Here is a tiny trained network, its code and every weight. The questions are about switching its units off for an input and a target symbol, where a switched-off unit gives its printed mean instead of its output.

import numpy as np


def w(rows, s, z=0):
    codes = np.array(rows[::2]) - 128.0
    scale = np.full(codes.shape[1], s)
    scale[-1] = z or s
    return codes * scale


def f(y):
    return y / 2 * (1 + np.tanh(0.7978845608 * (y + 0.044715 * y**3)))


def softmax(a):
    e = np.exp(a - a.max(-1, keepdims=True))
    return e / e.sum(-1, keepdims=True)


def log_softmax(a):
    a = a - a.max(-1, keepdims=True)
    return a - np.log(np.exp(a).sum(-1, keepdims=True))


def net(x, mask):
    ids = ['ΔΩαβεστφ'.index(c) for c in x.split()]
    T = len(ids)
    res = E[ids] + P[:T]
    q, k, v = (res @ M[0].T for M in (Q, K, V))
    z = softmax(np.where(np.tri(T) > 0, q @ k.T / 2**0.5, -1e9)) @ v
    res = res + np.where(mask[0], z, O[0][:, -1]) @ O[0][:, :-1]
    y = f(res @ A[0][:, :-1].T + A[0][:, -1])
    res = res + np.where(mask[1:9], y, B[0][:, -1]) @ B[0][:, :-1]
    return log_softmax(res[-1] @ U[:, :-1].T + U[:, -1])


Q, K, V, O, A, B = {}, {}, {}, {}, {}, {}
E = w([
[157,97,128,131],'Δ',
[109,176,201,81],'Ω',
[113,166,156,125],'α',
[156,127,158,121],'β',
[193,60,29,77],'ε',
[160,90,7,52],'σ',
[148,148,191,28],'τ',
[185,76,106,161],'φ',
],0.018)
P = w([
[127,181,130,138],'0',
[245,109,197,127],'1',
[169,155,56,76],'2',
[91,130,128,145],'3',
[223,74,203,135],'4',
[167,162,62,80],'5',
[67,88,127,151],'6',
[204,47,201,141],'7',
[170,165,62,84],'8',
[43,52,128,151],'9',
[189,32,205,140],'10',
[168,165,61,82],'11',
],0.012)
Q[0] = w([
[48,216,7,169],'head 0',
[185,75,204,185],'head 0',
],0.019)
K[0] = w([
[252,194,138,114],'head 0',
[93,25,171,107],'head 0',
],0.016)
V[0] = w([
[254,36,187,208],'head 0',
[45,123,29,195],'head 0',
],0.006)
O[0] = w([
[189,223,159,211,83],'head 0',
[253,251,109,82,5],'head 0',
],0.0081,0.0023)
A[0] = w([
[164,79,162,79,147],'neuron 0',
[56,233,46,120,77],'neuron 1',
[112,134,251,146,124],'neuron 2',
[213,48,149,181,87],'neuron 3',
[159,124,79,10,118],'neuron 4',
[115,152,142,158,253],'neuron 5',
[217,101,99,84,248],'neuron 6',
[223,215,134,104,28],'neuron 7',
],0.017,0.0076)
B[0] = w([
[78,124,190,181,200],'neuron 0',
[4,91,92,143,138],'neuron 1',
[121,165,68,68,191],'neuron 2',
[103,206,80,125,191],'neuron 3',
[128,208,96,163,213],'neuron 4',
[141,88,189,175,160],'neuron 5',
[158,42,157,73,249],'neuron 6',
[178,81,82,207,152],'neuron 7',
],0.025,0.017)
U = w([
[111,136,35,98,65],'Δ',
[43,89,139,130,193],'Ω',
[153,126,233,56,254],'α',
[168,205,86,27,102],'β',
[123,40,95,64,17],'ε',
[144,62,249,146,171],'σ',
[97,236,109,133,2],'τ',
[157,180,99,178,184],'φ',
],0.011,0.0052)

Each question gives the input, a string of symbols that net reads in full, and the target symbol t.
The units are the heads (2 rows each of Q, K, V and O) and the neurons (one row each of A and B). Each row of codes is followed by its name. A weight is (code - 128) times the scale printed after its matrix; where a second scale follows, it is the last column's (O, A, B and U).
mask holds one flag per unit, heads first, then neurons. A switched-off unit (its flag False) gives its mean, the last column of its rows in O or B, instead of its output. The means were averaged over made-up inputs and are rounded, as every weight is.
A unit's drop is (log p(t) with every unit on - log p(t) with that unit switched off) / (log p(t) with every unit on - log p(t) with every unit switched off).
The circuit of an input: a set's keep is (log p(t) with only the set's units on - log p(t) with every unit switched off) / (log p(t) with every unit on - log p(t) with every unit switched off). Starting from all 9 units, units are removed one at a time, each time the one whose removal leaves the highest keep (on an exact tie, the one counted first), for as long as the keep stays at least 0.8.
circuit, biggest first: the units of the circuit, biggest drop first
most important unit: the unit with the biggest drop
k most important neurons: the k neurons with the biggest drops, biggest first
drop of u: that unit's drop, to one decimal
input α Ω σ τ Ω τ Ω φ, target Ω: 2 most important neurons : (neuron 3; neuron 0)
input τ β τ φ β σ α Δ ε τ β, target τ: circuit, biggest first : (neuron 3)
input σ α β α α σ φ φ, target φ: 2 most important neurons : (neuron 3; neuron 7)
input β φ Ω β Ω, target β: 3 most important neurons : (neuron 2; neuron 6; neuron 4)
input Ω α φ ε Ω α β Ω Δ β σ, target β: 4 most important neurons : (neuron 4; neuron 3; neuron 6; neuron 5)
input Ω β β ε ε Δ, target α: circuit, biggest first : (neuron 7; neuron 2; neuron 1)
input Ω φ β ε ε β σ Δ β φ ε, target φ: 4 most important neurons : (neuron 3; neuron 7; neuron 4; neuron 0)
input α φ α Ω σ τ ε Δ, target ε: 2 most important neurons : (neuron 6; neuron 3)
input α τ φ φ α τ β φ, target β: circuit, biggest first : (neuron 3; neuron 6)
input ε τ α τ Ω α Ω σ α φ, target φ: circuit, biggest first : (neuron 3; neuron 2)
input Ω φ φ Ω Ω, target Ω: circuit, biggest first : (neuron 0; head 0; neuron 2)
input Δ α Ω τ, target τ: 3 most important neurons : (neuron 6; neuron 2; neuron 0)
input β ε α β α ε α Ω Ω φ β, target φ: 2 most important neurons : (neuron 7; neuron 3)
input Ω Δ ε Δ Ω, target ε: 2 most important neurons : (neuron 2; neuron 4)
input Δ α Δ α σ, target α: 4 most important neurons : (neuron 6; neuron 0; neuron 2; neuron 4)
input β Ω β β β τ, target φ: 2 most important neurons : (neuron 4; neuron 7)
input σ σ Ω α α φ β σ φ α α α, target Ω: most important unit : neuron 1
input Δ α α β α ε Ω σ, target Ω: 3 most important neurons : (neuron 6; neuron 0; neuron 4)
input ε α β Δ β, target Δ: circuit, biggest first : (neuron 2; neuron 7; head 0)
input Ω β σ α α α φ Ω, target φ: circuit, biggest first : (neuron 7; head 0)
input α ε φ, target ε: most important unit : neuron 6
input α τ ε β, target α: circuit, biggest first : (neuron 3; neuron 0; neuron 7)
input β α α Ω α σ Ω τ ε α σ, target α: drop of neuron 6 : 5.7
input ε β φ β σ β σ Ω ε Ω β, target Ω: drop of neuron 4 : 1.5
